Here is a tiny trained network, its code and every weight. The questions are about switching its units off for an input and a class, where a switched-off unit gives its printed mean instead of its output.

import numpy as np


def w(rows, s, z=0):
    codes = np.array(rows[::2]) - 128.0
    scale = np.full(codes.shape[1], s)
    scale[-1] = z or s
    return codes * scale


def f(y):
    return y / 2 * (1 + np.tanh(0.7978845608 * (y + 0.044715 * y**3)))


def log_softmax(a):
    a = a - a.max(-1, keepdims=True)
    return a - np.log(np.exp(a).sum(-1, keepdims=True))


def net(x, mask):
    res = np.array(x, float).reshape(1, 8) / 4 @ E
    y = f(res @ A[0][:, :-1].T + A[0][:, -1])
    res = res + np.where(mask, y, B[0][:, -1]) @ B[0][:, :-1]
    return log_softmax(res[-1] @ U[:, :-1].T + U[:, -1])


A, B = {}, {}
E = w([
[91,146,114,136,92,130,119,235,136,128,139,78],'x0',
[96,83,196,69,181,120,115,187,137,190,116,153],'x1',
[136,127,130,130,125,128,128,132,133,131,125,128],'x2',
[158,115,29,77,118,125,107,170,111,149,118,173],'x3',
[162,172,189,92,105,151,2,149,103,67,161,170],'x4',
[122,60,124,70,136,132,172,145,189,13,143,125],'x5',
[164,136,159,85,112,151,189,148,35,113,108,93],'x6',
[176,144,123,83,157,109,125,106,152,168,221,56],'x7',
],0.0085)
A[0] = w([
[155,90,62,88,111,109,94,130,116,153,125,116,92],'n1',
[116,101,119,104,140,139,159,146,162,54,135,149,58],'n2',
[81,147,128,141,94,121,133,197,130,125,134,77,124],'n3',
[87,105,158,88,169,145,136,158,146,152,132,161,81],'n4',
[121,169,113,165,125,169,107,128,101,185,121,154,95],'n5',
[87,166,213,163,143,129,146,101,131,110,154,74,69],'n6',
[148,106,132,107,144,128,142,134,156,79,126,126,29],'n7',
[139,116,125,137,176,150,136,67,110,114,110,171,128],'n8',
[143,141,130,93,113,142,67,118,102,93,151,156,49],'n9',
[199,130,158,125,152,94,145,75,127,126,113,154,126],'n10',
[117,99,126,65,110,160,140,123,175,59,137,109,49],'n11',
[174,130,110,81,155,104,118,114,139,159,209,60,23],'n12',
[109,121,82,111,153,127,198,132,136,165,74,94,88],'n13',
[147,167,160,110,116,127,86,147,121,93,149,151,12],'n14',
[101,81,160,70,162,151,127,90,131,180,105,146,113],'n15',
[150,129,85,91,120,113,117,146,129,136,104,146,64],'n16',
[134,139,131,113,144,150,149,100,136,139,138,167,78],'n17',
[144,116,161,109,102,153,161,138,74,155,124,120,92],'n18',
[114,94,181,93,178,119,114,170,143,179,112,135,21],'n19',
[141,162,154,119,96,159,90,153,144,95,124,156,85],'n20',
[126,140,138,136,147,125,113,140,108,101,150,150,65],'n21',
[114,71,98,178,139,133,189,128,120,162,150,131,17],'n22',
[99,145,190,169,130,134,133,79,131,104,111,77,75],'n23',
[113,168,128,127,130,118,107,114,120,153,86,110,54],'n24',
[124,158,133,139,108,123,112,111,95,208,153,116,77],'n25',
[158,141,28,78,134,134,115,140,88,136,118,172,83],'n26',
[120,175,131,156,141,130,103,119,78,176,97,126,42],'n27',
[109,120,98,154,138,114,162,123,134,147,141,138,92],'n28',
[165,102,138,118,165,111,130,73,111,122,113,167,77],'n29',
[172,173,65,174,99,135,135,82,129,58,134,107,51],'n30',
[65,106,128,174,95,157,127,141,94,89,5,199,3],'n31',
[140,129,121,117,154,106,124,123,122,139,183,96,44],'n32',
[161,148,146,108,127,149,176,148,88,125,116,129,59],'n33',
[124,90,135,100,127,110,137,132,136,91,137,116,76],'n34',
[151,154,146,155,106,115,106,131,111,174,92,124,71],'n35',
[70,131,101,190,133,95,77,114,215,141,126,169,50],'n36',
[160,114,141,141,131,148,154,145,87,125,134,120,69],'n37',
[102,132,91,129,156,102,182,120,142,149,111,116,50],'n38',
[112,74,114,113,141,134,113,126,135,89,112,89,71],'n39',
[122,148,140,94,142,126,171,139,60,100,113,118,75],'n40',
[124,163,129,111,151,120,89,122,97,100,170,147,79],'n41',
[170,147,135,104,122,166,159,124,57,106,87,80,86],'n42',
[95,105,97,163,152,126,83,116,189,142,160,136,40],'n43',
[122,163,73,163,78,161,142,86,127,92,143,112,36],'n44',
[136,100,147,105,95,159,144,122,81,140,106,85,97],'n45',
[134,91,119,149,101,113,164,128,147,157,116,119,74],'n46',
[150,152,171,96,136,138,88,153,136,121,139,150,93],'n47',
],0.013,0.015)
B[0] = w([
[99,129,159,135,138,145,147,160,177,109,111,167,191],'n1',
[195,81,97,192,176,81,171,105,116,131,165,143,186],'n2',
[130,107,22,137,49,180,112,190,98,189,153,100,232],'n3',
[120,162,137,118,137,68,125,154,77,133,105,129,187],'n4',
[176,72,131,145,159,93,175,136,109,96,161,144,226],'n5',
[77,100,151,146,179,151,137,177,200,119,69,181,217],'n6',
[172,83,120,165,198,107,119,136,138,136,122,95,132],'n7',
[136,125,78,146,71,159,108,186,120,135,158,103,244],'n8',
[106,111,186,170,115,152,94,74,109,124,76,42,197],'n9',
[104,117,70,146,80,162,108,179,122,154,166,110,246],'n10',
[200,67,114,188,174,78,157,115,112,128,169,144,196],'n11',
[112,227,123,77,223,206,192,89,148,117,182,97,239],'n12',
[138,118,207,170,86,142,90,80,109,115,111,75,254],'n13',
[114,104,159,148,114,156,97,98,118,144,99,57,155],'n14',
[123,177,110,125,86,102,143,157,86,139,106,135,234],'n15',
[101,124,157,141,165,117,118,153,170,105,113,129,138],'n16',
[129,120,93,115,155,132,101,171,134,110,131,85,123],'n17',
[140,124,105,91,115,114,91,95,146,118,125,171,193],'n18',
[121,208,116,110,157,72,132,165,70,87,58,127,169],'n19',
[123,104,156,143,104,153,137,91,99,155,108,65,207],'n20',
[125,124,144,106,149,137,110,126,136,146,103,85,119],'n21',
[106,107,177,157,107,154,106,90,101,136,99,63,163],'n22',
[108,94,166,127,152,145,135,190,176,125,87,166,199],'n23',
[184,93,131,137,183,113,130,151,127,123,121,77,124],'n24',
[166,94,113,157,153,101,172,110,115,99,156,131,219],'n25',
[72,81,172,165,155,154,142,193,212,121,75,192,232],'n26',
[183,71,108,182,177,90,156,114,118,87,159,126,180],'n27',
[117,112,149,128,119,144,111,103,111,114,106,115,163],'n28',
[122,108,53,125,117,161,111,186,128,171,128,73,180],'n29',
[103,196,152,97,129,53,123,177,52,152,87,141,241],'n30',
[116,250,121,84,236,203,196,87,165,152,212,84,245],'n31',
[144,148,111,121,174,155,118,119,137,137,137,112,144],'n32',
[131,118,124,76,146,104,78,109,154,121,138,116,155],'n33',
[176,128,124,161,149,127,133,122,121,133,127,151,152],'n34',
[156,82,111,155,163,104,164,125,104,99,152,125,171],'n35',
[147,95,106,27,96,104,70,83,162,101,140,145,222],'n36',
[142,118,125,72,170,113,80,132,148,126,132,103,131],'n37',
[124,119,185,185,128,163,77,79,105,111,109,69,174],'n38',
[128,102,109,133,155,117,145,127,97,131,142,134,140],'n39',
[129,111,101,74,121,98,71,93,152,134,138,135,182],'n40',
[104,126,150,156,114,134,130,78,115,154,127,96,184],'n41',
[134,113,111,62,100,99,74,89,170,110,136,166,239],'n42',
[161,111,116,50,113,124,56,117,140,114,139,155,166],'n43',
[128,187,138,97,159,56,116,176,61,157,75,112,183],'n44',
[122,130,112,105,123,109,71,113,154,116,145,150,186],'n45',
[134,120,166,154,130,152,96,111,100,138,113,95,153],'n46',
[114,135,144,160,82,138,125,84,116,135,99,96,216],'n47',
],0.011,0.0058)
U = w([
[74,75,206,179,91,185,92,59,81,119,62,50,109],'0',
[169,14,103,190,174,63,201,133,90,96,180,157,104],'1',
[72,239,120,76,200,232,191,113,159,121,194,103,120],'2',
[63,200,135,92,117,12,127,227,16,126,19,143,111],'3',
[101,54,101,2,83,95,29,86,192,104,131,169,113],'4',
[27,49,181,165,153,189,147,252,242,110,21,205,105],'5',
[76,113,126,138,52,156,162,143,113,113,135,168,255],'6',
[79,77,3,154,42,227,100,251,89,152,156,86,103],'7',
],0.0065,0.028)

Each question gives the input, the list of numbers given to net, and the class t.
The units are the neurons (one row each of A and B). Each row of codes is followed by its name. A weight is (code - 128) times the scale printed after its matrix; where a second scale follows, it is the last column's (A, B and U).
mask holds one flag per neuron, in row order. A switched-off neuron (its flag False) gives its mean, the last column of its row in B, instead of its output. The means were averaged over made-up inputs and are rounded, as every weight is.
A unit's drop is (log p(t) with every unit on - log p(t) with that unit switched off) / (log p(t) with every unit on - log p(t) with every unit switched off).
The circuit of an input: a set's keep is (log p(t) with only the set's units on - log p(t) with every unit switched off) / (log p(t) with every unit on - log p(t) with every unit switched off). Starting from the 12 units with the biggest drops (on a tie, the unit counted first), units are removed one at a time, each time the one whose removal leaves the highest keep (on an exact tie, the one counted first), for as long as the keep stays at least 0.8.
units of the circuit, in order: the units of the circuit, biggest drop first
most important unit: the unit with the biggest drop
top k neurons: the k neurons with the biggest drops, biggest first
drop when u is switched off: that unit's drop, to one decimal
input [-3,-2,-1,-7,-4,-1,-6,3], class 5: most important unit	n6
input [8,1,-8,0,-8,7,6,-4], class 0: top 3 neurons	[n13, n38, n22]
input [-2,7,8,-4,-8,3,-7,-3], class 0: top 2 neurons	[n13, n38]
input [-3,5,-6,7,-5,3,7,-6], class 4: units of the circuit, in order	[n40, n42]
input [7,-3,2,-5,-1,7,-3,-1], class 1: top 2 neurons	[n11, n2]
input [-5,-2,3,-5,3,3,0,4], class 5: top 2 neurons	[n6, n23]
input [-7,6,4,-2,2,-5,-5,-6], class 7: top 4 neurons	[n8, n29, n10, n12]
input [3,-7,7,0,0,6,-7,-6], class 3: top 2 neurons	[n30, n44]
input [4,-5,0,2,7,-4,5,0], class 0: units of the circuit, in order	[n9, n20]
input [-8,-1,0,1,6,2,-5,8], class 2: top 2 neurons	[n12, n3]
input [8,-7,-8,-3,-5,3,8,7], class 4: units of the circuit, in order	[n42, n40]
input [-5,7,3,0,5,-4,8,-7], class 4: top 4 neurons	[n42, n18, n40, n12]
input [-7,0,6,5,-4,-6,0,8], class 2: top 2 neurons	[n12, n3]
input [-7,5,0,-5,-6,5,5,4], class 7: most important unit	n10
input [1,2,0,-5,-3,7,-7,-2], class 1: top 2 neurons	[n2, n11]
input [2,-7,6,-4,0,1,-6,5], class 3: units of the circuit, in order	[n30, n44]
input [7,-8,-5,4,7,-4,2,3], class 3: top 3 neurons	[n30, n44, n13]
input [8,-5,-1,-6,3,2,-7,-1], class 7: top 2 neurons	[n3, n42]
input [-6,-3,-1,3,-1,-5,7,4], class 4: units of the circuit, in order	[n42, n18]
input [-5,-5,4,6,-2,0,-8,-3], class 4: most important unit	n36
input [-5,7,-3,7,5,-7,-4,6], class 1: top 2 neurons	[n25, n5]
input [8,-8,-1,5,2,0,2,7], class 3: top 3 neurons	[n30, n44, n31]
input [-5,-6,-1,-8,-2,3,3,5], class 5: drop when n23 is switched off	0.2
input [8,5,4,0,4,-1,3,-3], class 7: drop when n7 is switched off	0.0
input [-8,1,-5,-1,-3,-8,-2,2], class 1: drop when n5 is switched off	0.3
input [-1,8,-8,8,-3,6,0,1], class 3: drop when n15 is switched off	0.5
input [-4,-5,-5,6,7,7,-1,3], class 0: most important unit	n9
